Here is a tiny trained network, its code and every weight. The questions are about switching its units off for an input and a target symbol, where a switched-off unit gives its printed mean instead of its output.

import numpy as np


def w(rows, s, z=0):
    codes = np.array(rows[::2]) - 128.0
    scale = np.full(codes.shape[1], s)
    scale[-1] = z or s
    return codes * scale


def norm(h):
    return h / np.sqrt((h * h).mean(-1, keepdims=True) + 1e-5)


def f(y):
    return y / 2 * (1 + np.tanh(0.7978845608 * (y + 0.044715 * y**3)))


def softmax(a):
    e = np.exp(a - a.max(-1, keepdims=True))
    return e / e.sum(-1, keepdims=True)


def log_softmax(a):
    a = a - a.max(-1, keepdims=True)
    return a - np.log(np.exp(a).sum(-1, keepdims=True))


def net(x, mask):
    ids = ['γδλξψω'.index(c) for c in x.split()]
    T = len(ids)
    res = E[ids] + P[:T]
    r = norm(res)
    for j in range(2):
        rows = slice(3 * j, 3 * j + 3)
        q, k, v = (r @ M[0][rows].T for M in (Q, K, V))
        z = softmax(np.where(np.tri(T) > 0, q @ k.T / 3**0.5, -1e9)) @ v
        o = O[0][rows]
        res = res + np.where(mask[j], z, o[:, -1]) @ o[:, :-1]
    y = f(norm(res) @ A[0][:, :-1].T + A[0][:, -1])
    res = res + np.where(mask[2:14], y, B[0][:, -1]) @ B[0][:, :-1]
    return log_softmax(norm(res)[-1] @ U[:, :-1].T + U[:, -1])


Q, K, V, O, A, B = {}, {}, {}, {}, {}, {}
E = w([
[219,152,130,30,188],'γ',
[67,68,87,59,117],'δ',
[134,112,112,35,218],'λ',
[92,103,112,163,11],'ξ',
[134,250,197,222,103],'ψ',
[205,146,120,36,70],'ω',
],0.012)
P = w([
[142,103,120,154,138],'0',
[90,135,136,113,124],'1',
[129,91,142,142,126],'2',
[99,171,88,117,135],'3',
[104,121,180,96,120],'4',
[170,97,79,159,132],'5',
[50,201,163,89,107],'6',
[166,60,170,120,128],'7',
[90,195,63,123,129],'8',
[84,124,209,84,107],'9',
[148,153,10,147,134],'10',
[62,205,115,92,127],'11',
[168,75,70,109,153],'12',
],0.013)
Q[0] = w([
[33,37,94,142,79],'h1',
[126,112,128,146,108],'h1',
[115,116,118,115,122],'h1',
[174,27,160,126,121],'h2',
[124,127,118,127,98],'h2',
[191,107,2,203,159],'h2',
],0.032)
K[0] = w([
[155,104,90,23,53],'h1',
[156,127,128,99,117],'h1',
[123,129,119,138,115],'h1',
[187,72,59,177,147],'h2',
[130,131,140,142,158],'h2',
[91,237,1,132,136],'h2',
],0.031)
V[0] = w([
[146,93,79,123,125],'h1',
[175,174,133,97,59],'h1',
[82,50,92,79,127],'h1',
[27,73,88,199,63],'h2',
[170,105,87,46,12],'h2',
[179,144,129,135,4],'h2',
],0.02)
O[0] = w([
[109,147,114,107,85,147],'h1',
[63,183,27,144,191,171],'h1',
[142,185,139,37,45,190],'h1',
[66,217,242,126,122,133],'h2',
[159,250,51,76,189,254],'h2',
[223,182,123,199,108,120],'h2',
],0.014,0.013)
A[0] = w([
[63,47,166,58,186,95],'n1',
[252,234,100,181,112,141],'n2',
[66,148,177,96,126,92],'n3',
[136,107,228,86,131,60],'n4',
[211,126,190,78,166,73],'n5',
[159,75,205,87,115,86],'n6',
[90,108,107,207,189,155],'n7',
[136,204,227,146,169,143],'n8',
[161,230,189,207,78,3],'n9',
[143,175,91,55,110,233],'n10',
[226,89,205,95,244,61],'n11',
[85,95,157,54,140,120],'n12',
],0.018,0.0041)
B[0] = w([
[47,62,142,121,133,150],'n1',
[2,108,84,164,163,196],'n2',
[151,199,125,111,120,168],'n3',
[130,183,84,114,180,146],'n4',
[101,155,144,130,179,139],'n5',
[119,135,159,169,209,140],'n6',
[168,175,156,171,209,180],'n7',
[197,81,136,74,63,199],'n8',
[116,21,74,167,47,169],'n9',
[186,138,197,148,130,250],'n10',
[148,146,33,27,126,142],'n11',
[89,145,160,141,174,162],'n12',
],0.032,0.016)
U = w([
[207,81,45,53,113,34],'γ',
[144,227,189,62,99,217],'δ',
[38,71,173,69,164,76],'λ',
[91,135,119,174,2,248],'ξ',
[171,129,199,241,125,12],'ψ',
[60,215,53,144,169,169],'ω',
],0.0071,0.0016)

Each question gives the input, a string of symbols that net reads in full, and the target symbol t.
The units are the heads (3 rows each of Q, K, V and O) and the neurons (one row each of A and B). Each row of codes is followed by its name. A weight is (code - 128) times the scale printed after its matrix; where a second scale follows, it is the last column's (O, A, B and U).
mask holds one flag per unit, heads first, then neurons. A switched-off unit (its flag False) gives its mean, the last column of its rows in O or B, instead of its output. The means were averaged over made-up inputs and are rounded, as every weight is.
A unit's drop is (log p(t) with every unit on - log p(t) with that unit switched off) / (log p(t) with every unit on - log p(t) with every unit switched off).
The circuit of an input: a set's keep is (log p(t) with only the set's units on - log p(t) with every unit switched off) / (log p(t) with every unit on - log p(t) with every unit switched off). Starting from the 12 units with the biggest drops (on a tie, the unit counted first), units are removed one at a time, each time the one whose removal leaves the highest keep (on an exact tie, the one counted first), for as long as the keep stays at least 0.8.
circuit, biggest first: the units of the circuit, biggest drop first
unit that matters most: the unit with the biggest drop
k most important neurons: the k neurons with the biggest drops, biggest first
heads that matter: for each layer, one digit per head in row order, 1 if its drop is at least 0.15 and else 0, layers parted by /
drop of u: that unit's drop, to one decimal
input λ ξ γ γ δ ψ δ ξ ψ ω δ, target ψ: unit that matters most : h2
input δ ξ δ λ ψ ξ δ ω δ ξ, target ω: circuit, biggest first : h2, n2
input ψ δ γ δ δ δ δ ω, target ω: circuit, biggest first : h1, n10
input δ δ ω ω λ, target ω: 2 most important neurons : n2, n8
input ω ξ δ ξ ξ λ δ ξ δ ψ ψ ω, target ψ: heads that matter : 11
input ψ ξ δ ξ δ ξ ξ ω λ ω, target ω: heads that matter : 01
input ψ ψ ω δ λ γ δ, target λ: heads that matter : 01
input δ δ δ ξ λ γ, target ξ: 3 most important neurons : n9, n2, n8
input γ δ ξ δ δ λ γ γ, target λ: circuit, biggest first : h2, n1
input λ ω ξ γ ω, target ξ: 2 most important neurons : n9, n2
input γ ψ ψ δ λ δ γ γ λ δ ω, target λ: drop of h2 : 0.6
input δ γ ψ γ ψ δ ξ δ δ, target ξ: drop of h1 : 0.0
input δ λ δ γ ξ γ δ ω, target γ: drop of h2 : 2.7
input ξ λ δ λ, target λ: circuit, biggest first : h2
input δ δ ω ξ γ ω, target ξ: drop of n2 : 0.1
